Each row is followed by its class.
[ 430   57  362 -154  -37 -137  -66   49  -55  -14  -81  180 -139   -3
 -414  133  107  407   81 -369 -231  -35  -91  317 -152 -149 -532  323
  130  243 -358 -225 -767 -734]
(138)
[ 212  199  380 -152   97 -178 -194   79 -105 -110 -228  226 -150  -55
 -431   48   55  554  145 -350 -215   71  -94  300 -436   -7 -449  309
  -44  286 -521 -449 -826 -661]
(162)
[ 494   13  258  -74  -45 -176  -62   81   95  -59  -55  226 -173  -14
 -464   74  130  410   69 -345 -162 -104 -166  223 -175 -172 -570  234
   55  180 -277 -332 -823 -827]
(112)
[ 418   95  328 -104  -13 -190  -89   78  -41  -71  -68  262 -230    7
 -399  160   96  404  137 -364 -237  -53  -80  272 -225 -164 -563  339
   82  195 -368 -297 -780 -821]
(102)
[ 241  225   42   38  -73 -272 -154  -64  510  202 -206   -3 -248  -75
 -364 -156  -42  -35   11   70 -312 -232 -498 -115 -599   46 -719    6
 -173  157 -129 -186 -480 -326]
(99)
[ 114  215  536 -221  173  -70 -187  121 -360 -114 -193  283 -103  -34
 -393  241   97  738  245 -431 -332    7  144  225 -460  -53 -355  417
  -29  293 -531 -371 -824 -576]
(84)
[ 451   42  308 -106  -63 -129  -26   51   45    1  -21  215 -116   11
 -455   82  120  447   53 -369 -193  -95 -119  229 -155 -151 -570  315
   47  210 -296 -271 -814 -782]
(138)
[  61  234  523 -180  172  -79 -188  135 -336 -120 -194  224 -101   13
 -448  268  128  754  340 -388 -351    8  103  285 -480 -110 -377  324
  -30  331 -575 -399 -732 -528]
(68)
[ 302  349  174  -70  -33 -365 -248   60  479  112 -254  265 -418 -129
 -102  -79 -222 -140  -64    4 -308  106 -575    7 -567   10 -685   91
  -53  108 -154 -115 -614 -406]
(127)
[  53  209  103  -59 -126 -315 -161  -45  380   64 -284   31 -224 -143
 -409  -74  -83  151  -37  -18 -201 -353 -415 -149 -621  105 -644   33
 -201  194 -118 -165 -490 -321]
(138)
[ 366   16  315 -104  -47 -151 -100   37    6 -111   -5  206 -211  -27
 -494  166   95  447   92 -341 -187 -112  -98  221 -183 -171 -543  322
   47  180 -308 -309 -795 -805]
(84)
[ 400  346  155  -67  -36 -401 -240   73  560  152 -218  303 -404 -118
  -58 -102 -174 -128  -44   42 -310   90 -647  -50 -543  -38 -652   70
  -69   88 -129 -124 -595 -413]
(82)
[ 383  197  413 -209  -24 -163  -81   15 -147  -36 -153  259 -229  -36
 -433   12  110  538  117 -319 -194  -71  -73  296 -358   24 -465  453
 -137  306 -416 -329 -736 -718]
(102)
[ 398  362  185  -58  -37 -370 -264   61  528  104 -250  291 -429 -128
  -57 -105 -181 -188  -90   20 -346  138 -594  -40 -549   30 -680  101
   -8  124 -109 -113 -596 -432]
(205)
[ 338   58  314 -118   16 -213 -118  131  -22  -91  -93  289 -207  -25
 -422  144  103  491  111 -395 -143  -99  -48  223 -245 -144 -526  324
   -2  127 -357 -382 -843 -800]
(127)
[ 285  208  360 -131   22 -200 -128   48  -90 -115 -210  224 -202  -60
 -495   20  108  565  174 -319 -178  -30 -118  261 -464   21 -492  353
 -112  318 -450 -442 -750 -752]
(102)
[ 227  196  109  -65 -179 -313 -153   -9  485   71 -292   51 -236 -131
 -338 -177  -76   77  -81   34 -232 -339 -459 -223 -541   79 -670   24
 -211  176  -45 -157 -527 -414]
(218)
[ 125  195  441 -140  144  -88 -170   72 -303  -95 -109  199  -74  -27
 -539  258  132  730  333 -381 -305  -80   59  230 -467 -145 -376  328
  -24  294 -496 -399 -635 -626]
(162)
[ 292  156  428 -206   44 -158 -159   15 -155  -42 -215  167 -160  -45
 -435   12  109  519  124 -342 -206   19 -101  340 -406   19 -398  324
  -83  324 -481 -401 -748 -578]
(218)
[ 398   18  285 -102 -113 -143  -19   50   23  -42  -90  130 -136    0
 -520   78  150  441   61 -350 -166 -188 -122  246 -163 -128 -599  309
   64  230 -278 -258 -781 -783]
(2)
[ 336  379  231 -103  -27 -383 -255   93  386  135 -225  336 -433 -127
 -102  -90 -218  -28  -27   -3 -317   50 -511  -51 -569  -56 -580  218
 -109   66 -155 -133 -640 -518]
(68)
[ 311  216  454 -183   -5 -159 -110    9 -172  -80 -164  200 -231  -60
 -504  -18  137  551  134 -348 -182  -73  -82  315 -438   64 -426  399
 -179  339 -430 -400 -660 -735]
(112)
[ 246  195  376 -170   47 -187 -112   26 -191  -91 -216  197 -194  -65
 -488   32   83  584  154 -360 -202  -67  -26  290 -449   31 -448  363
 -106  288 -491 -410 -780 -747]
(127)
[ 209  211  110  -56 -215 -341 -158  -60  465   81 -262   36 -246 -114
 -362 -138  -55   60  -85   36 -222 -277 -481 -199 -569   93 -674   71
 -137  219  -65 -159 -509 -374]
(82)
[ 327  150  371 -188   -7 -147 -103   -6 -169  -34 -184  175 -222   13
 -490  -33  146  521  120 -349 -174 -109  -55  322 -408   29 -465  309
 -187  298 -430 -410 -730 -652]
(218)
[ 398   70  270 -141  -10 -155  -48   65   21    1  -78  221 -108    8
 -425   77  109  524   49 -377 -198 -115 -116  248 -188 -115 -548  269
   24  199 -367 -282 -885 -730]
(2)
[ 412  117  269  -54  -47 -160  -30   73   64  -47 -111  203 -172   51
 -494   19  157  462   94 -351 -223 -119 -136  236 -250  -89 -623  275
   27  264 -341 -326 -843 -834]
(2)
[ 100  204  534 -224  198  -71 -214  112 -344  -45 -209  227  -65   -9
 -391  251   80  722  243 -424 -339   33   72  278 -432  -71 -318  354
   32  301 -569 -340 -777 -476]
(162)
[ 361  383  218 -102  -50 -384 -263   66  449  120 -261  289 -395 -155
  -83  -96 -203 -110  -58    4 -322  121 -558  -27 -573   -5 -628  141
  -46  125 -152 -129 -553 -461]
(112)
[  10  250  476 -159  163  -92 -201  146 -299 -150 -165  277 -104  -14
 -514  227  106  822  312 -418 -263  -43   70  229 -521  -74 -392  368
 -125  293 -546 -463 -745 -619]
(162)
[ 433   55  309  -92  -64 -157  -16   71   22  -55  -37  234 -167  -11
 -448  130  140  418  106 -368 -200 -154 -109  274 -171 -129 -606  376
   64  233 -301 -239 -767 -789]
(102)
[ 321  187   54   53 -160 -227 -121  -90  549  216 -244 -105 -192  -73
 -448 -201   13  -35    8  136 -313 -265 -559 -173 -569   67 -745   47
  -95  249  -50 -137 -431 -349]
(102)
[ 447   85  257 -115    1 -188  -67   46   22  -20  -50  275 -228   20
 -396  110   78  424   80 -352 -243  -36 -142  267 -210 -144 -574  296
   67  182 -383 -279 -899 -788]
(84)
[ 500   60  387 -122  -27 -100  -24   60  -22    5  -69  193 -162  -19
 -440  118  140  439   89 -361 -268  -80 -162  279 -152 -113 -518  384
  149  268 -306 -194 -785 -756]
(112)
[  84  182  498 -205  138  -78 -133  106 -381  -59 -178  192  -87  -11
 -515  277  168  848  325 -397 -311 -173  123  207 -446  -68 -354  431
  -46  301 -521 -340 -715 -558]
(68)
[ 298  375  143 -128  -35 -405 -280   53  452  122 -194  318 -377 -138
 -101  -22 -153    2  -44   -4 -297   80 -579  -52 -585  -27 -632  113
  -93   93 -140 -141 -586 -408]
(84)
[ 417  207  395 -148   47 -175 -123   29  -58   21 -178  208 -201  -33
 -428  -36  113  427  155 -287 -273   20 -190  331 -377  -29 -430  368
  -34  325 -446 -341 -714 -671]
(218)
[ 286  195  389 -162   61 -181 -160   56 -144  -73 -203  210 -217  -28
 -462   56  150  560  191 -346 -215  -13 -111  290 -447   17 -460  343
  -76  303 -466 -431 -723 -667]
(218)
[ 458   38  268  -54  -54 -172  -46   51   51  -77  -13  228 -200  -31
 -544  100  131  441  107 -337 -147 -162 -135  228 -190 -166 -572  334
   38  196 -262 -305 -763 -888]
(2)
[ 243  191   82   18  -77 -265 -180  -30  529  148 -265  -44 -264  -69
 -366 -182  -35   -7  -13   80 -290 -219 -530 -135 -570   57 -690  -72
 -168  154 -115 -218 -524 -368]
(127)
[ 309  172  447 -178   41 -137 -106   -3 -180  -39 -192  127 -180  -51
 -513   29  172  566  148 -349 -223  -77 -112  324 -403   66 -404  371
  -54  357 -437 -367 -698 -650]
(127)
[ 285  227  428 -186   52 -209 -165   60 -168  -50 -185  265 -230  -28
 -416   55  116  541  183 -317 -208    1  -68  286 -464  -20 -417  355
 -135  285 -462 -412 -708 -628]
(68)
[ 286  180   33   46 -172 -257 -121  -51  601  199 -271 -120 -191  -78
 -459 -249   -6  -38    0  151 -291 -291 -612 -133 -539   19 -718  -44
 -138  229  -65 -132 -435 -356]
(205)
[ 316  178  412 -183    9 -126  -96   -1 -182  -37 -218  130 -148  -30
 -515   18  156  573  148 -354 -218  -76  -41  296 -413   43 -452  339
  -83  346 -440 -374 -667 -659]
(205)
[ 117  189  488 -199  128  -82 -137   96 -394 -124 -151  227 -114  -46
 -500  299  125  782  318 -415 -300 -125  149  245 -420  -99 -383  405
  -39  288 -513 -351 -690 -642]
(99)
[ 194  229   98  -51 -104 -309 -192  -15  475   58 -295   44 -210 -147
 -332 -158  -78   64  -62   13 -250 -251 -479 -178 -608   63 -655  -68
 -188  184  -82 -204 -540 -376]
(84)
[ 455   64  342 -141 -110 -120    3   20  -27  -62  -61  149 -153  -21
 -508   81  142  489   78 -352 -213 -184 -104  253 -147  -79 -574  401
   73  291 -299 -203 -758 -838]
(82)
[ 162  186  127  -57 -164 -313 -162  -21  431   75 -309   43 -292 -114
 -406 -141  -79  156  -82   35 -204 -364 -458 -217 -553   91 -618   76
 -195  162  -70 -167 -588 -424]
(2)
[ 145  245  573 -206  154  -44 -152  135 -379 -137 -188  258 -126  -66
 -450  255  134  726  293 -411 -335  -38  106  288 -423  -51 -365  490
   14  342 -484 -308 -707 -632]
(2)
[ 243  153    5   37 -137 -273 -185  -70  592  178 -235  -55 -303    4
 -400 -211  -46  -66  -66  102 -231 -195 -564 -110 -559   56 -766 -145
 -206  148 -108 -233 -554 -298]
(127)
[ 247  153  -30   62 -118 -292 -166  -39  635  196 -222  -13 -262  -20
 -371 -192  -58  -35  -32  131 -272 -214 -611 -159 -541    4 -750  -75
 -156  117 -119 -204 -599 -334]
(162)
[  57  177  534 -186  194 -101 -208  101 -424 -205 -157  260 -163  -88
 -490  367   71  740  354 -438 -265  -72  201  266 -481 -125 -322  395
  -24  257 -519 -389 -643 -637]
(82)
[ 100  137  518 -235  137  -64 -160   72 -398  -99 -116  208  -88  -54
 -473  328   79  759  283 -414 -293 -103  141  270 -374 -133 -315  415
    3  273 -517 -288 -706 -553]
(82)
[ 522   77  364  -92  -23 -145  -84   58   25  -66  -79  191 -183  -47
 -440  101  107  326   98 -350 -224   -1 -143  305 -189 -149 -562  307
  151  255 -276 -269 -718 -801]
(68)
[  76  222  512 -175  152  -76 -177  114 -364 -150 -143  243 -162  -41
 -516  295  126  749  351 -369 -306  -76   91  259 -458 -100 -372  415
  -43  311 -508 -353 -650 -635]
(138)
[ 419  432  220  -99  -31 -361 -248   68  421  158 -193  362 -436 -138
  -26  -61 -203 -144  -26   42 -401  150 -613  -39 -568  -42 -628  212
  -20  108 -107  -50 -556 -461]
(162)
[ 419   21  286 -183  -99 -156   -5   27   25   50  -52  169  -42   28
 -420   63  142  517   13 -358 -195 -147 -104  251 -104 -124 -540  307
   44  238 -364 -226 -855 -689]
(138)
[  68  146  541 -234  168  -55 -211  114 -383 -125 -168  218  -83  -64
 -463  290   98  764  268 -439 -281  -49  115  282 -408  -84 -311  423
   -5  289 -520 -360 -746 -522]
(218)
[ 109  218  104  -50 -145 -343 -222   32  457   41 -291   87 -225 -101
 -343 -137  -92   96  -81  -22 -191 -254 -427 -170 -579   37 -667  -39
 -219  155 -119 -257 -584 -359]
(99)
[ 110  226  506 -222  174  -68 -175   72 -426 -113 -167  214 -147  -65
 -493  318   85  756  333 -402 -338  -55  114  273 -468  -85 -365  407
    1  305 -535 -305 -663 -621]
(84)
[ 118  171  551 -282  121  -53 -161   90 -379  -21 -206  172  -14  -20
 -399  260  101  763  226 -407 -332  -18  117  280 -375  -79 -326  392
   29  325 -544 -281 -763 -433]
(68)
[  81  189  111  -62 -112 -341 -237   15  474   30 -309   76 -226 -147
 -353 -115  -79  128  -74  -23 -166 -291 -456 -185 -611  100 -632   -5
 -216  165  -95 -252 -547 -290]
(218)
[ 281  153    6   54 -111 -266 -161  -42  624  195 -265  -76 -233  -34
 -401 -241  -10  -48  -40  104 -245 -236 -575 -149 -548   47 -747 -129
 -183  149  -88 -230 -523 -360]
(138)
[ 179  244  153  -67 -148 -333 -157  -21  401   46 -294   68 -201 -180
 -321 -107  -39   78  -64  -31 -251 -311 -392 -188 -610  128 -648   80
 -139  224  -69 -164 -453 -381]
(112)
[ 109  175   77  -27 -167 -339 -174  -30  474   87 -306   28 -202 -112
 -395 -160  -82   88  -85   -4 -187 -328 -412 -233 -628   63 -663  -15
 -232  152  -89 -239 -563 -357]
(84)
[  80  239  150  -59 -134 -343 -197  -30  388   52 -303   67 -246 -119
 -344  -78  -98  132  -55  -20 -221 -252 -379 -180 -639   83 -629   45
 -181  176 -129 -213 -530 -370]
(2)
[ 478   81  335 -134  -65 -123  -50   74   26  -33  -49  243 -163   39
 -365   81   96  390   52 -345 -261    3 -130  303 -126 -146 -600  340
   93  244 -358 -244 -882 -767]
(102)
[ 410  277  416 -147   38 -191 -102   -3 -162 -105 -195  210 -274  -67
 -444   18  134  482  186 -321 -274    7 -102  295 -475   68 -497  366
  -50  357 -422 -382 -653 -811]
(68)
[ 197  335  150  -95  -35 -397 -260   47  462  102 -221  284 -410 -134
 -121  -37 -208  -33  -62   31 -307   28 -551  -31 -557  -14 -599  102
 -162   58 -183 -119 -617 -413]
(138)
[ 294  152   58   67 -110 -272 -198  -34  610  150 -261  -33 -245  -71
 -386 -207  -38  -98  -41   99 -250 -167 -592 -144 -557   26 -711  -68
 -112  162  -60 -235 -511 -347]
(162)
[ 292  334  198  -87  -35 -392 -260   74  463  105 -245  322 -420 -141
 -110  -65 -188  -40  -59   -8 -278   55 -551  -49 -570    4 -601  175
  -89   82 -149 -159 -623 -418]
(205)
[ 353  383  218  -72  -17 -386 -262   81  479  155 -204  325 -407 -149
  -71  -77 -179 -115  -27   32 -356   94 -601  -55 -577  -32 -593  181
  -53  103 -145 -118 -557 -421]
(112)
[  94  255  542 -190  204 -105 -203  114 -396 -133 -161  261 -149  -60
 -451  311   92  717  363 -411 -336   -1   81  306 -497 -116 -320  399
   10  315 -554 -347 -648 -596]
(82)
[ 503   13  271  -87  -28 -163  -60   29   19  -61  -54  227 -181  -19
 -456  107  109  382   64 -376 -189  -93  -73  224 -191 -162 -570  275
   95  185 -277 -305 -831 -837]
(84)
[ 155  176  500 -175  139  -69 -159   74 -351  -59 -109  210  -72  -38
 -505  275  147  749  304 -385 -340 -129  138  163 -428 -117 -323  425
   -5  282 -471 -334 -644 -608]
(205)
